Here is a tiny trained network, its code and every weight. The questions are about switching its units off for an input and a class, where a switched-off unit gives its printed mean instead of its output.

import numpy as np


def w(rows, s, z=0):
    codes = np.array(rows[::2]) - 128.0
    scale = np.full(codes.shape[1], s)
    scale[-1] = z or s
    return codes * scale


def f(y):
    return np.maximum(y, 0)


def log_softmax(a):
    a = a - a.max(-1, keepdims=True)
    return a - np.log(np.exp(a).sum(-1, keepdims=True))


def net(x, mask):
    res = np.array(x, float).reshape(1, 8) / 4 @ E
    y = f(res @ A[0][:, :-1].T + A[0][:, -1])
    res = res + np.where(mask, y, B[0][:, -1]) @ B[0][:, :-1]
    return log_softmax(res[-1] @ U[:, :-1].T + U[:, -1])


A, B = {}, {}
E = w([
[176,165,169,138,62,75,142,180,171,151,89,118],'x0',
[122,91,110,184,158,154,253,214,93,123,117,135],'x1',
[126,126,125,128,126,129,130,128,126,132,127,128],'x2',
[156,91,70,84,183,99,93,184,166,199,133,191],'x3',
[123,128,125,128,131,126,130,125,132,127,128,126],'x4',
[125,127,130,127,132,125,121,129,126,129,130,132],'x5',
[126,127,129,126,130,128,126,128,128,133,130,122],'x6',
[72,69,160,185,128,86,99,139,190,144,189,107],'x7',
],0.0064)
A[0] = w([
[108,163,176,164,97,160,147,82,94,70,128,76,27],'n0',
[169,166,102,83,126,156,139,121,84,119,82,149,29],'n1',
[176,156,160,141,80,75,138,182,170,146,79,123,207],'n2',
[83,79,143,169,119,89,114,139,173,141,172,108,121],'n3',
[171,172,100,82,127,160,139,123,85,117,88,148,28],'n4',
[108,166,176,163,95,159,143,78,94,68,133,73,29],'n5',
[78,97,81,108,192,184,106,78,84,101,169,150,98],'n6',
[75,75,149,179,122,83,111,137,183,146,184,99,41],'n7',
[171,165,107,86,131,160,141,120,91,117,87,151,27],'n8',
[83,94,84,121,188,183,122,95,87,103,163,144,141],'n9',
[184,172,172,131,71,72,130,177,172,150,75,124,151],'n10',
[149,109,85,95,164,112,106,152,149,178,135,179,18],'n11',
[150,107,86,91,163,112,107,156,148,174,136,174,7],'n12',
[134,191,154,44,93,82,3,27,174,136,148,121,158],'n13',
[166,170,102,84,125,155,141,119,87,117,88,150,24],'n14',
[146,108,91,89,164,113,107,152,148,182,134,176,33],'n15',
[169,168,103,80,125,160,140,122,88,117,88,151,30],'n16',
],0.0059,0.0019)
B[0] = w([
[49,54,71,78,52,43,91,200,189,58,52,87,188],'n0',
[154,125,177,195,162,134,70,95,184,72,153,182,168],'n1',
[186,126,79,114,123,100,139,67,88,192,203,73,199],'n2',
[162,165,191,187,186,178,93,98,150,94,141,196,184],'n3',
[154,121,178,197,162,135,68,94,188,69,149,182,169],'n4',
[52,52,72,80,52,45,90,198,182,62,51,93,190],'n5',
[201,93,77,113,86,68,115,69,116,182,197,47,188],'n6',
[163,151,198,207,192,174,63,90,182,65,144,210,183],'n7',
[149,123,179,200,162,132,66,94,189,64,150,188,165],'n8',
[193,116,75,118,105,78,128,78,93,185,190,72,187],'n9',
[201,114,81,122,114,93,126,58,96,188,211,61,196],'n10',
[64,66,100,87,58,65,93,179,189,59,57,86,164],'n11',
[55,56,96,86,53,56,80,185,189,52,51,83,162],'n12',
[68,227,37,180,193,105,255,229,12,154,132,224,254],'n13',
[156,119,178,201,164,134,63,97,187,62,151,185,166],'n14',
[61,72,102,90,59,67,98,168,178,64,57,92,166],'n15',
[157,124,179,197,165,133,66,91,184,68,151,180,168],'n16',
],0.0047,0.0059)
U = w([
[42,60,100,58,38,73,69,181,206,49,2,72,5],'0',
[174,136,249,224,199,170,40,59,209,70,160,221,26],'1',
[130,140,109,116,138,129,148,126,110,148,131,129,252],'2',
[86,184,63,174,184,122,246,217,5,153,132,203,126],'3',
[225,111,90,86,94,102,110,27,96,217,219,4,50],'4',
[116,132,155,96,135,159,128,131,127,143,106,128,201],'5',
[119,133,151,102,124,154,133,127,130,152,116,117,181],'6',
[121,129,157,97,136,159,136,130,123,155,112,117,154],'7',
],0.0058,0.0033)

Each question gives the input, the list of numbers given to net, and the class t.
The units are the neurons (one row each of A and B). Each row of codes is followed by its name. A weight is (code - 128) times the scale printed after its matrix; where a second scale follows, it is the last column's (A, B and U).
mask holds one flag per neuron, in row order. A switched-off neuron (its flag False) gives its mean, the last column of its row in B, instead of its output. The means were averaged over made-up inputs and are rounded, as every weight is.
A unit's drop is (log p(t) with every unit on - log p(t) with that unit switched off) / (log p(t) with every unit on - log p(t) with every unit switched off).
The circuit of an input: a set's keep is (log p(t) with only the set's units on - log p(t) with every unit switched off) / (log p(t) with every unit on - log p(t) with every unit switched off). Starting from the 12 units with the biggest drops (on a tie, the unit counted first), units are removed one at a time, each time the one whose removal leaves the highest keep (on an exact tie, the one counted first), for as long as the keep stays at least 0.8.
circuit, biggest first: the units of the circuit, biggest drop first
most important unit: the unit with the biggest drop
top k neurons: the k neurons with the biggest drops, biggest first
drop when u is switched off: that unit's drop, to one decimal
input [2,5,1,8,3,0,-1,-8], class 0: circuit, biggest first => (n12, n11)
input [-8,3,5,8,8,-3,0,6], class 0: circuit, biggest first => (n12, n11)
input [7,-4,5,-2,-5,-4,3,1], class 4: most important unit => n10
input [-1,6,2,-4,7,-5,1,8], class 1: circuit, biggest first => (n7, n3)
input [7,-1,0,-3,4,6,7,1], class 4: circuit, biggest first => (n10, n2)
input [-8,0,-7,1,-3,8,7,2], class 4: circuit, biggest first => (n6, n9)
input [-5,8,-8,-8,7,3,1,8], class 0: circuit, biggest first => (n0, n5)
input [-8,2,-7,1,2,-3,-2,1], class 4: top 3 neurons => (n6, n9, n13)
input [6,4,1,-8,-5,7,8,2], class 0: circuit, biggest first => (n0, n5)
input [8,5,2,-3,-3,3,1,7], class 4: top 2 neurons => (n2, n10)
input [-2,5,2,-3,-3,6,-7,7], class 1: top 3 neurons => (n7, n13, n3)
input [-8,3,-1,6,-1,-2,0,7], class 4: top 3 neurons => (n6, n9, n13)
input [3,3,-1,-8,-2,5,3,-7], class 0: top 2 neurons => (n0, n5)
input [-3,-6,-3,-7,5,7,-4,-4], class 0: top neuron => (n5)
input [6,5,2,5,0,-4,7,8], class 1: top 2 neurons => (n7, n3)
input [-1,5,-7,-3,-2,-5,-5,7], class 1: top 2 neurons => (n7, n13)
input [3,0,3,-2,6,-5,-4,-7], class 1: drop when n16 is switched off => 0.1
input [8,-8,2,-4,-4,8,2,-2], class 3: drop when n13 is switched off => 1.1
input [-7,-8,4,-3,2,-5,2,5], class 3: drop when n13 is switched off => 1.0
